Below are the code and all the weights of a small trained network. Each question names an input and a class and asks about switching units off, where a switched-off unit gives its printed mean instead of its output.

import numpy as np


def w(rows, s, z=0):
    codes = np.array(rows[::2]) - 128.0
    scale = np.full(codes.shape[1], s)
    scale[-1] = z or s
    return codes * scale


def norm(h):
    return h / np.sqrt((h * h).mean(-1, keepdims=True) + 1e-5)


def f(y):
    return y / 2 * (1 + np.tanh(0.7978845608 * (y + 0.044715 * y**3)))


def log_softmax(a):
    a = a - a.max(-1, keepdims=True)
    return a - np.log(np.exp(a).sum(-1, keepdims=True))


def net(x, mask):
    res = np.array(x, float).reshape(1, 7) / 4 @ E
    u = 0
    for l in range(2):
        y = f(norm(res) @ A[l][:, :-1].T + A[l][:, -1])
        res = res + np.where(mask[u : u + 8], y, B[l][:, -1]) @ B[l][:, :-1]
        u += 8
    return log_softmax(norm(res)[-1] @ U[:, :-1].T + U[:, -1])


A, B = {}, {}
E = w([
[220,143,177],'x0',
[130,127,129],'x1',
[56,254,163],'x2',
[130,127,129],'x3',
[130,129,128],'x4',
[129,127,128],'x5',
[220,169,52],'x6',
],0.0081)
A[0] = w([
[92,118,44,253],'L0N1',
[104,233,100,90],'L0N2',
[63,123,98,176],'L0N3',
[52,172,252,80],'L0N4',
[155,128,118,142],'L0N5',
[87,39,168,31],'L0N6',
[106,37,200,103],'L0N7',
[126,223,76,21],'L0N8',
],0.014,0.0054)
B[0] = w([
[65,64,99,220],'L0N1',
[105,159,175,200],'L0N2',
[61,120,180,185],'L0N3',
[170,157,9,255],'L0N4',
[171,89,113,143],'L0N5',
[118,101,156,167],'L0N6',
[136,112,242,198],'L0N7',
[98,143,210,162],'L0N8',
],0.015,0.0072)
A[1] = w([
[132,103,34,226],'L1N1',
[149,127,112,122],'L1N2',
[158,121,92,109],'L1N3',
[204,156,143,242],'L1N4',
[205,136,160,222],'L1N5',
[139,171,126,126],'L1N6',
[186,160,129,3],'L1N7',
[179,8,124,241],'L1N8',
],0.014,0.0047)
B[1] = w([
[109,170,1,213],'L1N1',
[142,129,107,131],'L1N2',
[161,115,73,139],'L1N3',
[173,146,142,202],'L1N4',
[194,237,183,196],'L1N5',
[105,113,99,142],'L1N6',
[95,136,104,131],'L1N7',
[172,3,145,254],'L1N8',
],0.0086,0.0084)
U = w([
[75,5,197,122],'0',
[31,159,26,121],'1',
[202,89,243,190],'2',
[168,209,27,107],'3',
[104,11,6,28],'4',
[21,162,213,216],'5',
[234,75,74,200],'6',
[164,242,221,3],'7',
],0.026,0.0032)

Each question gives the input, the list of numbers given to net, and the class t.
The units are the neurons (one row each of A and B). Each row of codes is followed by its name. A weight is (code - 128) times the scale printed after its matrix; where a second scale follows, it is the last column's (A, B and U).
mask holds one flag per neuron, layer by layer. A switched-off neuron (its flag False) gives its mean, the last column of its row in B, instead of its output. The means were averaged over made-up inputs and are rounded, as every weight is.
A unit's drop is (log p(t) with every unit on - log p(t) with that unit switched off) / (log p(t) with every unit on - log p(t) with every unit switched off).
The circuit of an input: a set's keep is (log p(t) with only the set's units on - log p(t) with every unit switched off) / (log p(t) with every unit on - log p(t) with every unit switched off). Starting from the 12 units with the biggest drops (on a tie, the unit counted first), units are removed one at a time, each time the one whose removal leaves the highest keep (on an exact tie, the one counted first), for as long as the keep stays at least 0.8.
circuit, biggest first: the units of the circuit, biggest drop first
unit that matters most: the unit with the biggest drop
k most important neurons: the k neurons with the biggest drops, biggest first
k most important neurons of layer l: the k neurons of layer l with the biggest drops, biggest first
drop when u is switched off: that unit's drop, to one decimal
input [4,-2,-5,1,2,7,0], class 2: circuit, biggest first => [L0N4]
input [1,8,0,6,-6,1,-6], class 2: 3 most important neurons of layer 0 => [L0N7 L0N1 L0N6]
input [-3,-1,0,2,4,-1,-2], class 0: 2 most important neurons of layer 0 => [L0N3 L0N7]
input [-6,7,4,1,-2,4,-4], class 1: 3 most important neurons => [L0N4 L1N8 L0N3]
input [7,7,2,2,-2,2,4], class 7: circuit, biggest first => [L0N4 L1N8]
input [4,0,-7,2,-3,8,-8], class 2: 3 most important neurons of layer 0 => [L0N7 L0N1 L0N3]
input [-2,3,-1,-4,2,4,8], class 4: 2 most important neurons => [L0N1 L0N4]
input [-1,-5,1,3,-2,-6,-5], class 1: circuit, biggest first => [L0N4 L0N3]
input [2,7,4,2,2,1,4], class 7: 2 most important neurons of layer 0 => [L0N1 L0N3]
input [-2,-5,1,-8,5,-8,-6], class 1: 2 most important neurons => [L0N4 L1N8]
input [1,8,5,-4,2,5,-1], class 3: 2 most important neurons => [L0N4 L0N1]
input [-7,4,4,1,-8,3,-5], class 1: 2 most important neurons => [L0N4 L1N8]
input [1,1,0,1,-5,0,-2], class 2: 3 most important neurons of layer 1 => [L1N5 L1N1 L1N8]
input [-7,8,8,0,-1,-4,4], class 5: 2 most important neurons of layer 0 => [L0N8 L0N2]
input [2,8,6,-6,4,-1,-7], class 3: 2 most important neurons of layer 0 => [L0N4 L0N1]
input [5,0,-3,7,6,6,-6], class 2: circuit, biggest first => [L0N1]
input [0,0,8,-5,-6,-7,-2], class 1: circuit, biggest first => [L0N4 L1N5]
input [3,-6,-5,-1,-7,-1,-7], class 2: 2 most important neurons => [L0N7 L0N1]
input [5,5,3,1,7,3,6], class 7: 2 most important neurons => [L0N4 L1N8]
input [3,-1,5,1,-8,-3,4], class 7: unit that matters most => L0N1
input [1,8,5,7,4,6,6], class 7: 2 most important neurons of layer 0 => [L0N3 L0N1]
input [1,4,6,-4,-5,-6,6], class 7: 2 most important neurons of layer 0 => [L0N3 L0N1]
input [5,4,5,-4,8,-6,-2], class 3: drop when L0N4 is switched off => 0.4
input [-3,6,2,-7,-2,8,-5], class 1: drop when L0N4 is switched off => 1.6
input [-6,-1,4,-8,-3,-5,-7], class 1: drop when L0N4 is switched off => 1.1
input [-2,-3,8,1,-3,4,8], class 5: drop when L0N7 is switched off => 0.0
input [6,6,2,-8,-2,-4,0], class 3: circuit, biggest first => [L0N7]
